Each row comes from the steps of one walk. Every step used is in the known rows, and no mark comes twice. Write the walk behind each row, first mark first.
Known rows:
peto/tidan/kivi/pozol/bozer/tezep/lasif: [-11 -24  -9  -8 -13  22  12  11   4  -2 -11   9 -45 -30   9  24 -39  15
   4 -36  14   8  22  29  21  -3   9 -10  -4 -30  38  18  -4  25  10  -3
  -9 -18  -3  -8  -3 -16 -25 -21   7  -2]
tezep/lasif/bozer/pozol: [-31  -9  -7  36 -13   5  28 -18   9  22  13   1 -18 -10   5  45 -40 -23
   8 -15   6 -12   0 -14 -26   3   6 -12  -6  -4  -9 -25   4  15  35   2
  30  25   7  42 -60  34 -20 -31  24  25]
kivi/furub/tezep/lasif/bozer: [  -4    5    1   18  -29  -12   27   24    2    2   10    3   -8   -9
   11   87    1    4    8  -40    5   -7   -1    7   18    7  -29   -6
   17   24   18  -29    6    7  -21    1    3    7   20   31 -102   20
  -21    8    0  -20]
bozer/pozol/peto/tezep/gepe/tidan: [-36  -3  11 -38  37 -40   1 -29 -16  20  18 -25  34   1  -7 -78 -29  -5
   8  47  -7  -5  -3  -6 -56 -12  15   2 -16 -36 -38  11   5 -16  12  -9
  21 -10 -26   1  43  22   1 -21   1 -24]
tidan/kivi/gumodum: [  2 -16   5  42 -36  18  -2   1   5 -18  11  22 -10  -3   9  -2  40 -14
  -8  16   1 -10   2  -8  53   7  -4   3   0   0   1   5  -3  -1  17  -2
 -29  12   5 -31  -2   2  28  32 -33  12]
tidan/kivi/pozol/peto: [-11 -15  -2  -2   5  39 -29  -2  16   4 -48   7  -3 -28 -25 -35  26 -17
  -8   5  -2  -6   0  13   7  -9  20   6   4  22 -25  12   0 -14  17   7
 -23  -6  14  -3  70  -7 -29 -21 -15   4]
lasif/bozer/pozol: [-12   8  -2  29  -7   0  15 -24   1   8  25   9   0 -17  -4  30 -14 -17
   3   1  -2  -4 -11 -31 -54  -1  19  -4  -2  -1 -17 -13   7   7  27   0
  31  34  -2  31 -30  29  -1 -35  20  30]
gumodum/kivi/furub/tezep: [ 37  15   6  -6  -9  -1  -3  25 -13   5   6  16  24  -6   0  20  50  27
  -4 -28  -2  20 -19 -21  42  11 -21  14  11  32   3   2  -1  -4 -36   0
 -30  13   2   9 -31 -35  -1  93 -29  -5]
tezep/bozer/kivi/pozol: [ 11 -37  -1  28 -54  18  -2  18   8 -11 -22   0 -47  37 -13  35 -14  -5
 -11 -10  -2   9  -1  14  22   6   3   2  -9  -7   7  -7  -2  33   6  -2
 -30 -33   0 -12  76 -16  13  -2  -5  22]
bozer/pozol/peto/gepe/tidan/kivi/furub: [  0  20   1   0  27  26 -19 -26  -7  38 -29   7  -1  24 -14 -54 -26   0
   0  34   9   8  29  -3 -65  -6   7  18  17 -41 -89   8  -9 -29   6  -6
  20  19 -13   7  12 -19  14  18  -4 -30]
gumodum/kivi/pozol/bozer/lasif: [ 15  -5 -16 -17  -7  13 -13  13  22  -5  -8 -14 -12  -1  10  15  -5  -3
   4 -30   7  23  -5 -16 -47  -2  -3 -16  -2   3   7  18 -12  39 -10  11
  18   5  15  20 103   7  -3 -31  51  26]
gumodum/kivi/pozol/bozer: [  3 -12 -10  -9   5  18 -36  11  22 -11 -23  -3  -9 -34  -6   8  27  -1
  -6 -39   4  16  -4  -3 -28   6   2  -8 -13  13   7  18 -10  29  14   9
 -14  -1  17  -5  77 -20  -5 -47  25  20]
furub/gumodum/kivi: [ 26   4  -6 -20  32  -5  -5  -1   5  18  19   9  18   8   6 -27  42  -1
  -2  -9   1   1 -17 -23  46  15  -8   0 -23  39  37   5  -8 -27   9  13
 -18  35   6   2  -8 -17  17  38  -3  26]
kivi/pozol/peto/gepe: [-48   3   0 -25  19  39 -10 -15  15 -24 -40 -10   8  13 -26 -46 -31 -11
   0  48   0 -19   9  18  19 -14  22  11  32   7 -55 -16  -4  -2  -3   9
 -10 -24  12 -34  42 -33 -30 -32  -8  13]
pozol/bozer: [-21   5  -5  14   2 -18  -5  -7  -3 -18   3 -15  -8 -40   1  16  52  -8
  -3 -16  -1  -8   2  -1 -27   9 -10 -14   1  17  16  16   9   9   4  10
   9  -3  11 -20 -17  29   2 -47  28  21]
pozol/bozer/tezep: [ -5  -3   0   7   2 -15  -1 -10 -13 -33  32   8 -19 -61   6  24  24   7
   0 -12  -4  -3  -6   6   9   5  -3 -12   2  17  57  26  13  21 -24   4
  -2 -21  -8 -26 -39  28   2 -18  -6  19]
lasif/bozer/pozol/peto/gepe: [-40  27   2   4  44  23   4 -49  15  -8 -10   1  22  11 -18 -24 -56 -13
  11  37  -1 -25   5  -9 -20 -20  34   2  25  -5 -56 -23   4  -9  18   4
  40  26  -4   4 -46   0 -25 -51   2   9]
peto/lasif: [ -5  16  -4  12   6  -5  28  10 -25  -6   2 -30  -9  -7  14  19   5  -6
  -5   2   3  -6  -2   8  32  15  -7  -8   6  35  46  -5   7   0  -6   3
   7 -23  10 -11 -43   2  -1 -11  24  44]
gepe/tidan/kivi: [ 13  -8   8  11  19 -14 -17 -32 -23  42  13  14   5 -24   6 -18  44 -18
 -10   2   8  10  -7  -2 -25   7 -15   0   0 -21   2  37   2 -25  10  -4
 -17  29 -24  11  15  21  42  12   6   1]
peto/gepe: [-33  16   2   3   6  -1  12 -31 -12  -7   6  -3   3  23  -8 -14 -12 -14
  -2  35   4 -17  -1   0  20   2  -1   6  35   1 -22 -11  -3  -2  -4   5
  -4   0   0 -31 -30 -24   5   2   2  29]
lasif/bozer/kivi/pozol/peto: [ -7  -6  -2  17  13  22 -22  -4  29 -28 -20   6   6 -26 -15  -6  -6  -5
  -2  -2  -9  -7 -11  22  -8 -14   8   3   1  13  -2  -4   6   6  -1   4
   2 -17  10   6  31  14 -23 -28 -18  -2]
gumodum/kivi/furub: [ 10  14 -10  24   9   0  -8  15 -10  16 -12   6 -14   7   0   1  29   6
  -9 -25   6  18  -1  -9   9  20 -25  11   3  32  -6  11 -10   0 -11   6
  -8   2  20   1  11 -26  16  56 -19  13]
furub/gumodum/kivi/pozol/peto/lasif/bozer: [ 32  21 -11 -26  56  25  -9  24  31 -15 -19 -14  11   3   6  11 -23   0
   6 -24   0  -4   4   8  16  -5  18 -11 -14  48  41 -21  -6 -16  11   9
  22  21  20  26  -4 -10 -16 -72  23   6]
gumodum/kivi/pozol: [  4 -20  -6 -11  -4  27 -21   9  10   5 -17   9  -5 -12  -8  -8  13  -7
 -11 -19   4  16 -17  -4  21   8   2   7  -7  22   0   8 -14  19  11   6
 -37  -3  12   2  90 -36  -2  13  -3  37]
tezep/gepe/tidan/kivi: [ -2  -8  10 -21   8 -39 -21 -29 -27  50   2  14  11   9   7 -37  10 -34
  -5  18   5   7 -13  -6   2  -3  -2  -1  -2 -39  -9  39  -7 -30  10  -3
 -10  23 -26   8  43  24  32  14   6 -17]
peto/pozol/bozer/kivi: [ 10  -5  -7  32 -19 -10   0 -17  -7  -5  24   3  -2 -29  -1  12  26  25
  -7 -20  -6  -1   0  10 -50   8 -23  -4 -11 -14  46 -10   7  20  13  -6
  18 -12  -2  -4 -38   0  14 -22  43  12]
lasif/bozer/kivi/gumodum: [  7  -6   4  65 -29  -5   5  -5  21 -53  42  19   4   7  19  28   2  -1
  -2   7  -6 -11 -10   1  34   2 -18  -1  -3  -7  25 -12   3  19  -5  -5
  -2  -8   0 -21 -45  30  33  27 -39   2]
tezep/gepe/tidan/kivi/furub/gumodum: [ 26  13  -3 -43 -20 -31 -12  22 -20  46  -2   7 -10  55   6 -35  19 -16
  -1  29   3   5  18 -10 -32   8 -12   6 -10 -19 -27   5 -17 -53  -4   3
  -5  18   1  -8  26   0  30  37  12 -38]
gepe/tidan/kivi/gumodum: [  8 -21  12  22 -11   6 -13 -12  -4  -7  27  17   3  -4  20 -17  35 -10
  -7  25   4  -1   8   0  15   6 -16   3  -9 -30  -9  22  -1  -8   7  -7
 -26  11 -14 -22  19  17  57  31 -27  -7]
bozer/kivi/pozol/peto/lasif: [  5  -1  -6   0  14  26   1  19   9 -27 -35 -30  -1  -8  -2 -19 -20   6
  -5   4  -2  -3   1  34  32  -3   7   1   0  22  28 -10   6   2 -11   2
   1 -53  11 -12  16 -12 -31 -11  -4  19]
kivi/furub: [-15  17  -8  26 -26  -6  10  22 -22   0  -8  -6 -27   6  -4  13  33  -2
 -10   5   2   2   9   0 -25  20 -24  10  15  28 -21   0   0   5 -16   7
  -5 -25  27 -18  -6  -4   7  33  -5  14]
gepe/tidan/kivi/pozol/peto/tezep: [  4  -7   6 -11  33  14 -19 -11   9   9  -8 -10  11 -31 -25 -54  28  14
  -5   5  -3   1   8  20 -69  -5   0  10  -7   4 -13  14   1  -8  20 -13
 -13  -7  -7  -4  67 -23  -2 -46 -12 -24]

Write each row's walk:
[ 20  21  18 -31  21   8 -16  -7 -13  14 -15  15  36   2  -9 -22  16  20
   2  18   1   5   7   2   3 -10  -8  18  35 -17 -47   3   1 -37 -38  -8
 -15  20 -23   1 -37 -26   3  57 -28 -51]  pozol/peto/gepe/tidan/kivi/furub/tezep
[-33  -4  -7  38  -1 -16  24  -9   8   5  10  -3 -19 -17  13  62 -12 -23
   5 -30   7 -18  -3  12  18   8 -19 -16   6  22  28 -17   6  12  14   9
  15   8  20  28 -77  41 -12 -43  13  14]  tezep/lasif/bozer
[ 16  18  -7  12  27  31  -7  10  19  -6 -35  -5  -6 -16  -2  29 -21 -15
  -1 -23   3  -5   6  17  -6 -12  20  -9   8  30  25  -7   0  -8  19   0
  23  15  17  27  -4   4 -22 -90  22   2]  tidan/kivi/pozol/peto/lasif/bozer
[  2 -12  -6 -43  36  35 -28  15  30  -6 -32  -2  16 -10 -15 -56  19   0
   0   6  -5  -3  -4   2  33  -4  19   4 -18  43  -7  -1  -7 -19   8  16
 -24   2  20  -5  67 -22 -23  -3 -13   8]  furub/gumodum/kivi/pozol/peto
[  9  -9   1  55  13 -17  18 -11   6 -13   2 -14 -21  32 -14  -1   4  19
  -2 -19 -11 -10   2  13  27   1  -5   0 -13  15  36  -2  16  16   8  -9
   6 -19 -11 -11 -15  -1   7  -9 -33  -7]  pozol/peto/tezep/bozer/kivi
[-58   6  -3   7  35  24  17 -44  25   3 -19 -10   8  16 -10 -13 -83 -17
  16  23   6 -31  14   7  18 -18  24  -5  22 -12 -50 -35   2  -3  24   6
  40  17   5  15 -73   7 -42 -48   7   2]  tezep/lasif/bozer/pozol/peto/gepe
[-44  25  -1 -21  60   3  21 -14 -17 -21 -14 -14  21  -5  -2 -46 -10  12
   1  29  -1  -9  10   4  19  -9  18   4  10   6  -9  16  16 -20  -2   7
  17  -9   1 -22  -4   0 -11   2 -10  16]  pozol/peto/tidan
[-16   2  -8   2  -9  -2   4 -12 -16  -5  13 -11  -9 -42  -5  26  33  15
  -4 -13  -4  -9  13   3 -71  13 -14 -10  -6  10  28 -13   8  19  24   2
  21   0  16  -7 -23  -2   8 -78  68  24]  peto/pozol/bozer
[ 44  11   3   3 -47  -5   6  24 -17 -10  18  10  13 -19  -4  44  42  53
  -4 -27  -9  11   2   1 -44   8 -30  11   6  -4  23 -25   7  15 -29 -13
  -2 -12  -2   1 -66 -29  -1  43  18 -24]  peto/pozol/bozer/kivi/furub/tezep
[ 13   8  10 -20 -56 -44   5  25 -24   3   5  12  22  34   1   1   2   4
  -1  13 -10   7 -27 -11  56  -3 -10  13  12 -14  -4  -8  -2  -9 -47  -5
 -18 -25  -7 -13 -17  -8 -16  98 -29 -30]  bozer/kivi/furub/tezep/gepe
[ 19  -8 -13 -36   3  15 -32  23  28 -10 -15  -6  -4 -17  -2  -4  37   4
  -1 -29   1  11   3  -8 -27   7   5  -8 -26  19  14   4 -14   6  18  12
 -15   9  20 -10  65 -24  -2 -45  36  12]  furub/gumodum/kivi/pozol/bozer
[ 23  -2  -1  31 -42  14  21   5   8  44  -1  23  -9  -1   0  63 -19   0
   8 -38   7   5   2 -20 -21  -2   4  -1   1 -13 -21 -28  -3  -1  19 -10
  16  45   4  58 -81   1 -27  16   9 -20]  tidan/kivi/furub/tezep/lasif/bozer/pozol
[ 39 -11   4   9 -27  16  14  18  -7  25 -13   7 -19  43  -8  41 -16  20
   3 -30  -1  23   2 -42  36   7  22   6 -13   2 -22 -13   0  17   5  -6
  -5  29 -12  32  -1 -33  10  54  -7   4]  gumodum/kivi/furub/tezep/bozer/pozol
[-29   9  10 -26  48 -44   0 -33  -5  16  25 -17  39   1  -3 -48 -45 -11
  12  30  -8  -7  -3 -10 -77 -17  18  -4 -12 -35 -30   7   5 -12  17 -12
  43  15 -25  23  20  37   3 -60   6 -35]  lasif/bozer/pozol/peto/tezep/gepe/tidan
[-24  -6   0 -16 -10 -22  -5   3  10 -11 -12 -13  12  18 -22 -61 -24   0
  -1  20 -13 -10 -15  13   8 -16  10   9  -8  -4  -6  -6  -5   6   4  -8
  -5 -45   2 -25  67 -18 -36  -7 -26 -20]  bozer/kivi/pozol/peto/tezep/gepe
[ 32  37 -10 -21 -11   4  15  32 -14  23  -5  11 -20  52   0 -21  25  15
  -4  13   6   6  28 -13 -28  11  -2  13  -4   0 -14  -2 -10 -44   5   2
   2  25  14 -18 -19 -39  19  43  13 -10]  peto/tidan/kivi/furub/gumodum
[  6   2  -4  40  -6 -24 -11 -15   3 -18  14  -1  -1 -27   4   6  38   5
  -6 -21  -4   0 -13   6 -16   4 -19  -7  -6  -5  33  16   8  12  -9   2
   7 -18  -4 -17 -31  26   8   4   8  10]  pozol/bozer/kivi
[-20 -11  11 -50  20 -57 -14 -18 -30  -6  33  -4   5 -26  20 -16 -15 -12
   5  22  -2   5  -8   6  -4  -5  -1 -13  -6 -40  22  43   4   5 -27   0
   1 -19 -34 -20  24  55  25 -15   0 -17]  pozol/bozer/tezep/gepe/tidan
[ 16   2  15 -62  14 -46 -17   6 -33  25  10   4  39  16  16 -20   2   5
   2   9   0  25 -17 -17  24   0 -17   8   1 -27 -14  23  -9 -17 -39  -3
 -19   2 -24  12  36   0  24  75 -14 -37]  gumodum/kivi/furub/tezep/gepe/tidan
[-11 -16   0  69  -3  -2  19  -2  44 -53  32  -4   3   2  13   8 -19  16
   8  -9  -7 -28   6  29  38  -3 -23  -5  -9   3  30 -31   8  22   8 -10
  13 -24  11 -13 -78  21  -6  -2 -55 -29]  pozol/peto/tezep/lasif/bozer/kivi/gumodum
[ 30 -34  15  43 -61   1  18  19   7 -53  27  10  -8  44  16  46  10  18
   0   4 -11  -6  -4  -3 117   4  -8   1  -8 -12  27 -16  11  28 -20 -10
 -35 -19 -18 -29 -34   3  34  70 -53  -5]  furub/tezep/bozer/kivi/gumodum
[ 10  20 -10 -13 -26  -8  11  38 -11   4   7  -5 -23  29   0  -5  42   1
  -4  22  -2  -8  17  -6 -22  20 -19   7  -6  36  -9 -19  -4 -25 -14  12
  -8 -10  29 -27 -26 -10  11  35   8   5]  kivi/furub/gumodum
[ 23  -9   8  -8 -40 -15  41  13 -14   1  15 -11 -18  46  12  75  -8   0
  10  -9  -2   6  -6 -28  47   1   0 -15  14  12  25  -4  12  23 -34   3
   5  10 -12  26   8  27   9  23  19  17]  furub/tezep/bozer/lasif
[ 11   1  -5 -32  -6  12 -18 -14  15  16  -6 -10 -12  20   6   2 -30 -11
   6   9  15  18  18  -1 -98 -13   2 -11  20 -53 -37  20 -17  17  -8   0
  24  14 -13  11 100   2  17 -57  66  -7]  peto/gepe/tidan/kivi/pozol/bozer/lasif
[ 33  20 -13   8 -27 -16  -5  35   8  -8   7  -5 -15  24   4  -1  47  17
  -2  -4  -4   0  14   1 -48  14 -25   2 -15   8  10 -13  -4 -16 -17   7
   7 -16  19 -25 -41  -1  12  30  17 -17]  pozol/bozer/kivi/furub/gumodum
[  2  19  -6  27   5   4  29  -8  -5   8  15 -10  -5  -6   9  43 -38 -11
   4  -6   2  -3   0 -20 -41   2  21 -10  -3   5  13 -22   5   6  25  -4
  44  24  -1  33 -55  17  -5 -51  39  39]  peto/lasif/bozer/pozol
[ 28  13   4  -4  -4 -30 -19  -1 -23  32  15  32 -21   9  11  14 -24 -12
  -1  -4   5  17   3  -2 -34  -3 -12   3  12 -33  -3  31 -11 -15 -19  -9
  10  16 -20  15   5  24  34  10 -17 -47]  lasif/bozer/tezep/gepe/tidan/kivi/furub
[-44  10  -3 -41  35  29   9  10  -4 -31 -32 -15  11  -4 -14 -41 -22  13
  -1  30   0  -1  16  14  -2 -11  31  10   6   2 -31   8   7  -3   3   6
  -1 -28  11 -25  64 -24 -22 -17  -4  18]  kivi/pozol/peto/tidan
[  1 -16   0  52 -34  -3  -8   6  20 -59  26   1  -2  -6  19   5  28   7
  -3   6  -6  -9   2   9  24   5 -17  -5 -13 -14  19   1   4  26  -7  -1
  -7 -31   2 -45 -27  23  27  21 -21   0]  pozol/bozer/kivi/gumodum
[ 12  17  -9  -1  58  28 -12  10  24 -16 -28 -13   7 -15   5  19 -34  -3
   2 -33   2   2  -4  12  15  -6  15  -9   0  43  35  -6  -2   7   9   5
  24  10  18  32   6  -5 -20 -75  14  13]  gumodum/kivi/pozol/peto/lasif/bozer
[-35 -31  -1  14 -16  -9  32  -5 -13  -1  24   3 -33 -36  15  30 -13  -5
   3  -9   6 -13  -6  24  87  13 -18 -10   4  18  56   2   9  16 -13   5
 -21 -32   1  -7 -65  26 -21  35 -30  25]  bozer/tezep/lasif
[-27 -30  -7  29  -3   9  16   7  27  -5 -12 -25 -11 -13 -14 -21 -12  16
   1 -16  -1 -15   4  42  17   0 -18   2  -9  14  17 -24   2  20  14  -6
 -13 -53  16  -4  -3 -16 -48  -6 -24 -11]  bozer/kivi/pozol/peto/tezep/lasif
[ -1 -25   5 -64  24 -26 -39  -8  -9   0  14   6   9 -20  14 -24 -34  -4
   2   2   2  25 -14   4   0  -6   7  -7 -17 -43  16  47 -13  17 -16  -2
 -16 -19 -31  -5 100  15  24 -12   1 -17]  gumodum/kivi/pozol/bozer/tezep/gepe/tidan
[ 17  11   9 -24 -54 -31  -2  25 -27  27 -14  22  15  30  -5   5  17 -11
  -2   6  -4   6 -16 -22  50  -6  -1   9  17  -6 -15   2  -8 -22 -24  -3
 -22   9  -2  -4  -3 -14 -16  70 -13 -34]  tidan/kivi/furub/tezep/gepe
[ -1   0   5 -78  75  23 -31 -21  17   5 -11  -8  35  25  -5 -79 -26   3
   6  45   5   2  11  14  -4  -8  10   9   1 -18 -40   4 -14 -30  -3   7
 -14   9 -14 -10  61 -30  16  -8  -2 -15]  furub/gumodum/kivi/pozol/peto/gepe/tidan
[ 17   4  -2  18   3  -7  14  17  11  14   5  12   1  -7  14  75  -2  11
   7 -64   8   6 -12  -2  43   7 -28  -5   8  27  26 -18  -3  10 -14   1
   2  29  13  48 -89   0 -17  26 -12 -21]  gumodum/kivi/furub/tezep/lasif/bozer
[-16  13  -4   2  35  20  21  -3  -8  -3 -24 -34  10 -14   1 -20 -23  -3
   3  19  -2 -11   5   1  21  -1  27  -5  -7  24   3 -11  14 -10   9   4
  30 -14   6   5 -36   9 -33 -21  17  34]  bozer/pozol/peto/lasif
[ 38  10  10  13 -46 -12   9  26 -18  -9  16  15  16   1  -1  27  46  30
  -6  -9  -8  13 -20  -5  23   8 -30  17  17  10  11 -11   7  -1 -49  -8
 -26 -20  -7  -6 -59 -16  -4 111 -36 -15]  bozer/kivi/furub/tezep
[ 19  -8  22 -42  -3 -40 -17 -19 -30  43  13  22  35  -3   8 -21  24 -17
  -1  14   1  10 -22 -14  23  -8  -1   2   3 -39  -2  30  -2 -34 -10  -9
 -26  31 -38  13  15  16  20  42  -1 -30]  furub/tezep/gepe/tidan/kivi
[-32 -10   8 -59  26 -31 -14  -4  -9   2  -1 -28  25   3 -11 -65 -23  -6
   2  41  -7  -1   2  17 -47 -11   4   5  -9 -24 -31  12  -3  -3   1  -7
  -7 -38 -10 -15  99   6  -1 -41  -4 -27]  kivi/pozol/peto/tezep/gepe/tidan
[-10 -21   0  30 -29   8  28 -10 -12  17  -6  -9 -39  32  -8  30 -20 -15
   1   4  -2  -2  10 -28   8   9  28  -6 -15  -4 -18  -9   8  19  32   1
   8  12  -7  11  16   9  11 -18  17  38]  tezep/bozer/pozol
[ -7 -11   5  11 -24   1  33 -10   5  16  23   7  11 -19   6  60 -25  -3
  12 -20   1  -8 -12 -18   0  -3   9 -10  -1  -4   1 -33   9  10  15  -3
  15  31  -4  50 -87  26 -30   0  14   8]  furub/tezep/lasif/bozer/pozol
[ -5  13   2  24  18  40   7 -14  21 -24   2  23  13  15   6 -20 -38   5
   6  22   0  -8  23 -18   1 -19  42   2  -7 -35 -35   1   2 -11  37  -8
  29  41  -6  -1 -14   1  13 -12 -22 -12]  lasif/bozer/pozol/peto/tidan/kivi/gumodum
[  4   0  -5 -13 -19  34  -3   9  -8  11 -23  17 -18   8 -13 -11  -5   0
 -11   2   9  17   8  -1 -19  -4  20  12   6 -21 -16  16 -10  -2  23  -5
 -23   5   2 -11  83 -48   2  -6  14  20]  peto/tidan/kivi/pozol
